Below is a small trained network, with its code and all its weights. Each question gives an input and a class and asks what happens when units are switched off, that is, made to give their printed mean instead of their output.

import numpy as np


def w(rows, s, z=0):
    codes = np.array(rows[::2]) - 128.0
    scale = np.full(codes.shape[1], s)
    scale[-1] = z or s
    return codes * scale


def norm(h):
    return h / np.sqrt((h * h).mean(-1, keepdims=True) + 1e-5)


def f(y):
    return y / 2 * (1 + np.tanh(0.7978845608 * (y + 0.044715 * y**3)))


def log_softmax(a):
    a = a - a.max(-1, keepdims=True)
    return a - np.log(np.exp(a).sum(-1, keepdims=True))


def net(x, mask):
    res = np.array(x, float).reshape(1, 4) / 4 @ E
    u = 0
    for l in range(2):
        y = f(norm(res) @ A[l][:, :-1].T + A[l][:, -1])
        res = res + np.where(mask[u : u + 10], y, B[l][:, -1]) @ B[l][:, :-1]
        u += 10
    return log_softmax(norm(res)[-1] @ U[:, :-1].T + U[:, -1])


A, B = {}, {}
E = w([
[147,217,84,165,168,75,79],'x0',
[159,143,110,19,189,91,239],'x1',
[169,198,9,27,149,236,179],'x2',
[254,106,100,104,183,155,78],'x3',
],0.006)
A[0] = w([
[149,150,91,193,93,156,94,95],'0.n0',
[130,96,126,108,109,138,121,51],'0.n1',
[230,131,141,66,167,179,157,24],'0.n2',
[90,171,83,113,174,74,138,96],'0.n3',
[1,144,173,168,107,75,160,84],'0.n4',
[125,87,186,136,50,122,153,70],'0.n5',
[100,12,201,140,130,180,69,2],'0.n6',
[95,175,121,108,134,51,188,136],'0.n7',
[117,51,219,133,105,101,114,44],'0.n8',
[130,80,58,49,144,180,111,104],'0.n9',
],0.0083,0.0034)
B[0] = w([
[142,112,90,163,64,181,93,179],'0.n0',
[106,115,146,96,193,110,151,117],'0.n1',
[135,138,241,102,254,189,117,208],'0.n2',
[135,76,161,173,144,109,111,156],'0.n3',
[106,82,141,72,134,127,114,254],'0.n4',
[81,100,151,127,117,96,123,177],'0.n5',
[85,93,139,149,114,90,179,198],'0.n6',
[110,105,122,200,103,126,192,187],'0.n7',
[128,108,122,113,166,56,179,206],'0.n8',
[112,52,171,78,160,100,105,213],'0.n9',
],0.0095,0.0052)
A[1] = w([
[73,140,89,52,92,185,44,164],'1.n0',
[177,170,189,246,90,56,116,112],'1.n1',
[179,105,161,67,173,46,229,128],'1.n2',
[81,115,174,153,80,39,85,128],'1.n3',
[135,123,161,154,108,119,48,142],'1.n4',
[232,159,99,164,209,88,195,97],'1.n5',
[251,161,172,107,248,185,135,102],'1.n6',
[121,112,215,79,254,79,92,116],'1.n7',
[154,195,39,120,2,142,14,59],'1.n8',
[57,206,10,182,194,213,151,254],'1.n9',
],0.0071,0.0059)
B[1] = w([
[146,168,127,92,191,143,33,191],'1.n0',
[164,182,120,77,214,71,125,167],'1.n1',
[125,144,59,168,74,127,82,245],'1.n2',
[120,136,142,117,120,165,254,218],'1.n3',
[156,150,29,135,150,120,200,163],'1.n4',
[245,226,142,99,249,104,121,146],'1.n5',
[129,133,159,58,71,169,102,237],'1.n6',
[91,91,153,86,87,189,111,254],'1.n7',
[89,193,52,208,85,182,87,194],'1.n8',
[148,67,194,139,93,133,97,222],'1.n9',
],0.0085,0.0058)
U = w([
[162,126,188,6,160,193,98,147],'0',
[34,48,158,144,92,80,236,251],'1',
[190,198,91,170,209,39,186,14],'2',
[109,180,56,204,88,169,64,46],'3',
],0.014,0.0023)

Each question gives the input, the list of numbers given to net, and the class t.
The units are the neurons (one row each of A and B). Each row of codes is followed by its name. A weight is (code - 128) times the scale printed after its matrix; where a second scale follows, it is the last column's (A, B and U).
mask holds one flag per neuron, layer by layer. A switched-off neuron (its flag False) gives its mean, the last column of its row in B, instead of its output. The means were averaged over made-up inputs and are rounded, as every weight is.
A unit's drop is (log p(t) with every unit on - log p(t) with that unit switched off) / (log p(t) with every unit on - log p(t) with every unit switched off).
The circuit of an input: a set's keep is (log p(t) with only the set's units on - log p(t) with every unit switched off) / (log p(t) with every unit on - log p(t) with every unit switched off). Starting from the 12 units with the biggest drops (on a tie, the unit counted first), units are removed one at a time, each time the one whose removal leaves the highest keep (on an exact tie, the one counted first), for as long as the keep stays at least 0.8.
units of the circuit, in order: the units of the circuit, biggest drop first
unit that matters most: the unit with the biggest drop
top k neurons: the k neurons with the biggest drops, biggest first
top k neurons in layer l: the k neurons of layer l with the biggest drops, biggest first
drop when u is switched off: that unit's drop, to one decimal
input [-2,-4,-3,6], class 1: units of the circuit, in order	(0.n6)
input [-6,-7,4,0], class 1: top 3 neurons	(0.n6 1.n2 0.n9)
input [0,-6,7,0], class 3: top 3 neurons	(1.n8 0.n0 0.n2)
input [4,2,5,-4], class 2: units of the circuit, in order	(0.n7 1.n5 0.n4)
input [8,-1,0,-1], class 2: top 3 neurons	(1.n1 0.n3 1.n7)
input [-2,-2,-6,8], class 1: top 2 neurons in layer 0	(0.n6 0.n7)
input [8,2,-4,7], class 2: top 4 neurons in layer 0	(0.n4 0.n2 0.n9 0.n1)
input [-1,-8,-1,0], class 1: top 2 neurons in layer 0	(0.n6 0.n8)
input [3,7,4,-6], class 2: top 2 neurons	(1.n5 0.n7)
input [2,4,-2,-1], class 2: top 2 neurons	(0.n7 0.n9)
input [1,0,-8,7], class 2: top 2 neurons in layer 0	(0.n4 0.n9)
input [4,4,4,-3], class 2: top 2 neurons in layer 1	(1.n5 1.n2)
input [-8,-7,7,-7], class 0: top 2 neurons	(1.n0 0.n7)
input [8,-4,-7,6], class 2: unit that matters most	1.n1
input [-8,-8,3,5], class 1: drop when 0.n6 is switched off	1.5
